Below is a small trained network, with its code and all its weights. Each question gives an input and a class and asks what happens when units are switched off, that is, made to give their printed mean instead of their output.

import numpy as np


def w(rows, s, z=0):
    codes = np.array(rows[::2]) - 128.0
    scale = np.full(codes.shape[1], s)
    scale[-1] = z or s
    return codes * scale


def f(y):
    return np.maximum(y, 0)


def log_softmax(a):
    a = a - a.max(-1, keepdims=True)
    return a - np.log(np.exp(a).sum(-1, keepdims=True))


def net(x, mask):
    res = np.array(x, float).reshape(1, 8) / 4 @ E
    y = f(res @ A[0][:, :-1].T + A[0][:, -1])
    res = res + np.where(mask, y, B[0][:, -1]) @ B[0][:, :-1]
    return log_softmax(res[-1] @ U[:, :-1].T + U[:, -1])


A, B = {}, {}
E = w([
[98,229,107,112,149,152,123,204,202,49],'x0',
[91,78,69,85,171,66,145,160,120,144],'x1',
[177,132,160,94,117,103,54,253,168,249],'x2',
[202,222,131,134,177,113,213,195,121,134],'x3',
[74,254,133,72,91,106,13,62,200,154],'x4',
[152,209,148,74,76,71,180,127,135,213],'x5',
[121,120,207,112,246,47,130,154,62,184],'x6',
[30,105,48,106,49,41,187,147,70,198],'x7',
],0.0088)
A[0] = w([
[129,122,200,162,157,173,132,154,123,137,1],'neuron 0',
[128,138,90,136,136,177,176,115,122,92,68],'neuron 1',
[132,76,122,152,151,160,74,70,135,95,128],'neuron 2',
[149,77,107,66,76,57,157,148,110,217,133],'neuron 3',
[87,154,80,90,84,115,118,104,104,131,122],'neuron 4',
[71,144,60,92,57,78,128,87,136,126,142],'neuron 5',
[158,107,131,122,131,150,108,106,167,153,52],'neuron 6',
[94,149,86,90,188,132,89,168,191,53,118],'neuron 7',
[147,71,91,91,103,87,149,116,145,197,102],'neuron 8',
[118,112,153,127,131,149,110,139,112,95,45],'neuron 9',
[155,127,113,166,106,153,174,121,143,81,127],'neuron 10',
[108,128,165,112,109,128,100,138,145,158,53],'neuron 11',
[154,93,72,119,134,133,127,159,134,164,132],'neuron 12',
[158,134,77,181,99,190,209,119,123,37,150],'neuron 13',
[141,90,150,148,135,103,82,111,140,72,56],'neuron 14',
[135,105,106,142,146,141,146,134,144,121,53],'neuron 15',
[76,146,101,123,86,113,132,106,123,140,100],'neuron 16',
[85,7,68,119,127,109,173,120,47,110,158],'neuron 17',
[113,126,126,82,112,137,143,134,142,122,42],'neuron 18',
[57,155,47,97,62,95,136,81,131,153,147],'neuron 19',
[150,151,115,94,110,120,106,122,172,135,69],'neuron 20',
[127,143,122,135,149,106,120,113,112,164,109],'neuron 21',
[90,112,90,110,89,107,129,102,115,126,49],'neuron 22',
[103,49,150,146,154,191,70,50,144,76,144],'neuron 23',
[81,3,77,153,130,99,162,114,64,120,134],'neuron 24',
[164,82,87,134,168,127,144,188,80,165,134],'neuron 25',
[130,183,165,126,186,123,161,56,69,97,137],'neuron 26',
],0.014,0.0075)
B[0] = w([
[113,128,110,105,132,110,128,114,156,129,154],'neuron 0',
[122,76,126,133,97,175,116,164,118,120,166],'neuron 1',
[132,81,117,98,64,174,108,130,108,153,194],'neuron 2',
[124,96,138,20,77,128,130,53,96,167,235],'neuron 3',
[131,144,90,127,138,120,125,116,170,140,188],'neuron 4',
[146,148,78,121,140,93,137,106,175,121,223],'neuron 5',
[94,98,138,110,138,125,159,136,121,125,142],'neuron 6',
[134,100,87,124,165,104,255,141,165,90,186],'neuron 7',
[125,117,132,45,99,128,163,84,107,127,192],'neuron 8',
[157,123,131,103,129,139,123,129,119,131,143],'neuron 9',
[99,72,83,130,111,143,114,149,127,136,178],'neuron 10',
[108,105,118,158,142,147,134,138,119,113,149],'neuron 11',
[122,139,151,128,154,116,155,114,117,117,165],'neuron 12',
[138,51,66,106,127,237,78,174,126,145,226],'neuron 13',
[153,114,126,112,99,145,125,127,117,155,158],'neuron 14',
[140,134,140,148,120,135,125,143,114,146,142],'neuron 15',
[133,146,107,125,144,118,116,139,175,129,178],'neuron 16',
[131,102,227,199,144,143,136,161,52,119,252],'neuron 17',
[127,136,108,119,143,130,123,109,125,138,136],'neuron 18',
[135,167,85,77,127,119,109,120,218,129,232],'neuron 19',
[112,104,136,139,125,139,138,161,89,120,157],'neuron 20',
[160,107,137,96,115,146,148,120,132,103,152],'neuron 21',
[114,151,112,129,183,103,149,144,141,89,170],'neuron 22',
[122,58,108,88,40,155,85,91,101,174,227],'neuron 23',
[147,102,220,196,129,152,132,164,71,131,245],'neuron 24',
[108,178,160,159,164,86,163,108,138,106,200],'neuron 25',
[105,155,164,123,186,72,213,90,135,116,186],'neuron 26',
],0.013,0.023)
U = w([
[134,78,193,126,96,136,105,125,46,154,91],'0',
[133,104,106,175,187,125,143,177,138,106,136],'1',
[132,156,150,105,166,54,164,81,140,132,166],'2',
[136,96,43,73,103,128,102,112,160,148,177],'3',
[135,186,59,152,105,98,2,118,179,140,1],'4',
],0.011,0.0091)

Each question gives the input, the list of numbers given to net, and the class t.
The units are the neurons (one row each of A and B). Each row of codes is followed by its name. A weight is (code - 128) times the scale printed after its matrix; where a second scale follows, it is the last column's (A, B and U).
mask holds one flag per neuron, in row order. A switched-off neuron (its flag False) gives its mean, the last column of its row in B, instead of its output. The means were averaged over made-up inputs and are rounded, as every weight is.
A unit's drop is (log p(t) with every unit on - log p(t) with that unit switched off) / (log p(t) with every unit on - log p(t) with every unit switched off).
The circuit of an input: a set's keep is (log p(t) with only the set's units on - log p(t) with every unit switched off) / (log p(t) with every unit on - log p(t) with every unit switched off). Starting from the 12 units with the biggest drops (on a tie, the unit counted first), units are removed one at a time, each time the one whose removal leaves the highest keep (on an exact tie, the one counted first), for as long as the keep stays at least 0.8.
circuit, biggest first: the units of the circuit, biggest drop first
unit that matters most: the unit with the biggest drop
top k neurons: the k neurons with the biggest drops, biggest first
drop of u: that unit's drop, to one decimal
input [-1,4,5,0,-2,-5,-3,-5], class 3: top 3 neurons => [neuron 17; neuron 24; neuron 7]
input [8,8,7,-2,-5,-6,4,-6], class 2: circuit, biggest first => [neuron 13; neuron 25]
input [-1,4,-1,7,1,-6,-2,5], class 1: circuit, biggest first => [neuron 23]
input [0,-2,7,7,-8,7,-6,8], class 2: top 2 neurons => [neuron 25; neuron 23]
input [7,4,-8,3,-2,3,0,-7], class 1: top 4 neurons => [neuron 3; neuron 26; neuron 7; neuron 19]
input [4,7,-3,-5,4,0,-3,7], class 2: top 2 neurons => [neuron 13; neuron 23]
input [-3,2,6,8,7,7,8,5], class 3: top 4 neurons => [neuron 3; neuron 17; neuron 24; neuron 26]
input [8,-5,-8,6,7,-6,4,-5], class 3: top 3 neurons => [neuron 17; neuron 24; neuron 23]
input [1,2,-4,5,0,0,0,-7], class 3: top 2 neurons => [neuron 17; neuron 24]
input [-5,5,4,3,-2,-2,-7,5], class 0: top 2 neurons => [neuron 17; neuron 24]
input [0,6,-3,7,4,-7,2,2], class 1: top 2 neurons => [neuron 3; neuron 8]
input [0,8,0,1,-5,7,-7,0], class 0: top 2 neurons => [neuron 17; neuron 7]
input [0,-5,1,-2,7,-7,4,-4], class 3: top 3 neurons => [neuron 17; neuron 24; neuron 7]
input [5,8,-3,0,1,-3,6,4], class 2: circuit, biggest first => [neuron 13]
input [-1,4,-8,-5,3,3,1,2], class 2: top 3 neurons => [neuron 13; neuron 17; neuron 26]
input [-2,-5,0,7,2,-4,-7,-4], class 3: drop of neuron 24 => 0.1
input [2,-4,4,5,-8,-7,1,-2], class 1: drop of neuron 21 => 0.0
input [4,-5,6,8,8,-1,-1,-3], class 1: drop of neuron 3 => 0.2
input [8,-6,4,1,-3,-2,6,4], class 2: drop of neuron 13 => 0.6
input [-1,-6,-5,5,7,1,2,-4], class 2: unit that matters most => neuron 26
